Below is a small trained network, with its code and all its weights. Each question gives an input and a target symbol and asks what happens when units are switched off, that is, made to give their printed mean instead of their output.

import numpy as np


def w(rows, s, z=0):
    codes = np.array(rows[::2]) - 128.0
    scale = np.full(codes.shape[1], s)
    scale[-1] = z or s
    return codes * scale


def f(y):
    return np.maximum(y, 0)


def softmax(a):
    e = np.exp(a - a.max(-1, keepdims=True))
    return e / e.sum(-1, keepdims=True)


def log_softmax(a):
    a = a - a.max(-1, keepdims=True)
    return a - np.log(np.exp(a).sum(-1, keepdims=True))


def net(x, mask):
    ids = ['ΔΩαβσφ'.index(c) for c in x.split()]
    T = len(ids)
    res = E[ids] + P[:T]
    u = 0
    for l in range(3):
        q, k, v = (res @ M[l].T for M in (Q, K, V))
        z = softmax(np.where(np.tri(T) > 0, q @ k.T / 3**0.5, -1e9)) @ v
        res = res + np.where(mask[u], z, O[l][:, -1]) @ O[l][:, :-1]
        u += 1
        y = f(res @ A[l][:, :-1].T + A[l][:, -1])
        res = res + np.where(mask[u : u + 12], y, B[l][:, -1]) @ B[l][:, :-1]
        u += 12
    return log_softmax(res[-1] @ U[:, :-1].T + U[:, -1])


Q, K, V, O, A, B = {}, {}, {}, {}, {}, {}
E = w([
[228,6,178,150],'Δ',
[98,39,243,152],'Ω',
[175,172,119,195],'α',
[152,95,63,102],'β',
[172,79,167,113],'σ',
[124,183,93,35],'φ',
],0.013)
P = w([
[93,80,132,210],'0',
[103,132,52,96],'1',
[165,100,150,214],'2',
[88,132,53,91],'3',
[175,97,164,212],'4',
[56,122,44,89],'5',
[116,145,254,111],'6',
[28,111,34,91],'7',
[177,89,183,189],'8',
],0.0079)
Q[0] = w([
[93,191,2,228],'0.h0',
[180,133,78,155],'0.h0',
[152,151,201,172],'0.h0',
],0.0089)
K[0] = w([
[246,189,144,149],'0.h0',
[249,219,63,102],'0.h0',
[3,137,106,206],'0.h0',
],0.0079)
V[0] = w([
[180,83,159,43],'0.h0',
[4,153,190,124],'0.h0',
[95,54,107,79],'0.h0',
],0.0049)
O[0] = w([
[23,111,123,163,197],'0.h0',
[52,128,186,134,6],'0.h0',
[74,108,144,2,228],'0.h0',
],0.0068,0.0016)
A[0] = w([
[53,112,139,110,75],'0.n0',
[54,188,116,50,21],'0.n1',
[91,113,32,96,147],'0.n2',
[157,184,95,155,104],'0.n3',
[142,106,133,113,80],'0.n4',
[144,105,83,171,62],'0.n5',
[87,79,211,152,216],'0.n6',
[158,137,177,159,57],'0.n7',
[121,111,126,199,1],'0.n8',
[161,130,108,206,191],'0.n9',
[20,245,135,63,43],'0.n10',
[78,222,30,119,198],'0.n11',
],0.011,0.0035)
B[0] = w([
[164,167,213,138,160],'0.n0',
[128,158,53,122,172],'0.n1',
[237,165,250,217,247],'0.n2',
[67,44,110,151,154],'0.n3',
[125,135,89,110,144],'0.n4',
[111,115,193,60,167],'0.n5',
[128,49,59,254,255],'0.n6',
[147,159,209,151,161],'0.n7',
[203,196,162,112,143],'0.n8',
[23,175,130,58,202],'0.n9',
[40,56,58,60,173],'0.n10',
[126,153,114,236,238],'0.n11',
],0.0056,0.0055)
Q[1] = w([
[93,100,75,141],'1.h0',
[81,173,125,31],'1.h0',
[122,66,159,250],'1.h0',
],0.012)
K[1] = w([
[138,114,151,94],'1.h0',
[45,4,176,153],'1.h0',
[223,167,107,120],'1.h0',
],0.013)
V[1] = w([
[225,169,122,85],'1.h0',
[254,159,42,111],'1.h0',
[220,90,128,95],'1.h0',
],0.0048)
O[1] = w([
[74,91,140,216,118],'1.h0',
[57,90,254,120,250],'1.h0',
[112,168,120,109,175],'1.h0',
],0.0067,0.0018)
A[1] = w([
[231,164,206,178,134],'1.n0',
[108,91,164,82,219],'1.n1',
[175,185,82,70,101],'1.n2',
[216,97,120,129,205],'1.n3',
[105,139,107,1,110],'1.n4',
[121,73,155,122,139],'1.n5',
[108,203,226,168,72],'1.n6',
[156,167,162,75,148],'1.n7',
[52,134,140,87,179],'1.n8',
[157,128,248,106,105],'1.n9',
[53,198,52,94,2],'1.n10',
[171,20,190,136,51],'1.n11',
],0.0083,0.0054)
B[1] = w([
[198,196,214,212,226],'1.n0',
[85,107,164,123,212],'1.n1',
[205,136,142,155,161],'1.n2',
[86,121,184,75,245],'1.n3',
[227,141,180,181,154],'1.n4',
[152,111,21,58,207],'1.n5',
[177,118,24,156,162],'1.n6',
[181,78,112,165,142],'1.n7',
[169,109,101,198,153],'1.n8',
[115,148,76,137,180],'1.n9',
[254,179,153,95,152],'1.n10',
[249,182,101,98,254],'1.n11',
],0.0071,0.0058)
Q[2] = w([
[9,75,89,52],'2.h0',
[57,67,2,25],'2.h0',
[221,83,174,137],'2.h0',
],0.0097)
K[2] = w([
[207,141,77,29],'2.h0',
[168,141,55,2],'2.h0',
[29,53,190,195],'2.h0',
],0.0088)
V[2] = w([
[71,139,49,188],'2.h0',
[167,22,124,68],'2.h0',
[143,142,255,92],'2.h0',
],0.0064)
O[2] = w([
[118,204,98,188,22],'2.h0',
[89,63,100,163,47],'2.h0',
[160,36,134,1,253],'2.h0',
],0.0067,0.0017)
A[2] = w([
[130,77,202,147,140],'2.n0',
[158,147,129,103,43],'2.n1',
[138,140,68,102,146],'2.n2',
[148,165,145,122,50],'2.n3',
[107,72,83,102,133],'2.n4',
[120,90,140,49,206],'2.n5',
[189,101,147,107,95],'2.n6',
[40,116,108,147,254],'2.n7',
[107,131,29,161,181],'2.n8',
[140,173,171,183,170],'2.n9',
[161,247,220,179,53],'2.n10',
[54,104,188,82,209],'2.n11',
],0.013,0.0068)
B[2] = w([
[115,156,62,84,226],'2.n0',
[82,133,181,139,144],'2.n1',
[102,87,88,159,151],'2.n2',
[84,75,178,167,148],'2.n3',
[89,103,107,47,167],'2.n4',
[216,132,180,136,205],'2.n5',
[63,166,113,165,231],'2.n6',
[94,149,225,207,156],'2.n7',
[97,86,163,203,162],'2.n8',
[51,191,79,55,229],'2.n9',
[94,59,134,83,255],'2.n10',
[254,194,127,182,164],'2.n11',
],0.0077,0.01)
U = w([
[137,61,78,111,1],'Δ',
[110,52,156,177,64],'Ω',
[96,179,178,201,87],'α',
[81,155,130,72,163],'β',
[180,184,201,162,227],'σ',
[146,165,1,175,157],'φ',
],0.011,0.0038)

Each question gives the input, a string of symbols that net reads in full, and the target symbol t.
The units are the heads (3 rows each of Q, K, V and O) and the neurons (one row each of A and B). Each row of codes is followed by its name. A weight is (code - 128) times the scale printed after its matrix; where a second scale follows, it is the last column's (O, A, B and U).
mask holds one flag per unit, layer by layer, with each layer's heads first. A switched-off unit (its flag False) gives its mean, the last column of its rows in O or B, instead of its output. The means were averaged over made-up inputs and are rounded, as every weight is.
A unit's drop is (log p(t) with every unit on - log p(t) with that unit switched off) / (log p(t) with every unit on - log p(t) with every unit switched off).
The circuit of an input: a set's keep is (log p(t) with only the set's units on - log p(t) with every unit switched off) / (log p(t) with every unit on - log p(t) with every unit switched off). Starting from the 12 units with the biggest drops (on a tie, the unit counted first), units are removed one at a time, each time the one whose removal leaves the highest keep (on an exact tie, the one counted first), for as long as the keep stays at least 0.8.
circuit, biggest first: the units of the circuit, biggest drop first
k most important neurons: the k neurons with the biggest drops, biggest first
k most important neurons of layer l: the k neurons of layer l with the biggest drops, biggest first
input σ β Δ φ σ α φ Ω σ, target φ: 2 most important neurons of layer 1 -> (1.n11 1.n1)
input β σ σ σ φ β α, target β: circuit, biggest first -> (2.n9 2.n10)
input β φ Δ β β Ω α α Δ, target β: 2 most important neurons of layer 1 -> (1.n11 1.n0)
input Ω β β β σ α σ, target β: 2 most important neurons of layer 2 -> (2.n9 2.n10)
input β β φ, target σ: most important neuron -> (0.n2)
input Ω β α β φ α φ σ, target σ: 2 most important neurons -> (1.n0 0.n11)
input σ β σ Ω Δ φ φ Ω Δ, target φ: 2 most important neurons of layer 1 -> (1.n11 1.n5)
input α φ σ, target β: 2 most important neurons of layer 1 -> (1.n11 1.n5)
input Ω α β, target σ: 3 most important neurons -> (0.n9 0.n6 1.n11)
input β Ω β Δ α, target β: 2 most important neurons -> (1.n5 2.n9)
input Ω β σ Ω α φ, target φ: 2 most important neurons -> (0.n10 0.n11)
input Ω φ β α, target α: 2 most important neurons of layer 1 -> (1.n11 1.n0)
input φ σ Δ β Δ β, target β: 3 most important neurons -> (0.n2 2.n9 0.n11)
input β σ Δ β φ Ω σ α β, target σ: most important neuron -> (0.n2)
input Δ Δ α Δ, target Δ: 3 most important neurons -> (0.n2 1.n0 2.n4)
input β α Δ β β α σ Ω Δ, target φ: 3 most important neurons -> (0.n6 0.n2 1.n1)
input φ Δ φ, target α: 4 most important neurons of layer 1 -> (1.n11 1.n0 1.n10 1.n4)
input α β Δ Δ φ β, target β: 4 most important neurons -> (0.n2 2.n9 2.n10 1.n0)
input α β σ Ω σ, target φ: 3 most important neurons of layer 0 -> (0.n2 0.n6 0.n9)
input β β α Δ φ Ω β φ, target φ: 2 most important neurons -> (0.n10 0.n1)
input Δ α Ω Δ, target Δ: 2 most important neurons of layer 1 -> (1.n0 1.n5)
input β σ Ω σ φ σ σ α, target α: most important neuron of layer 1 -> (1.n11)
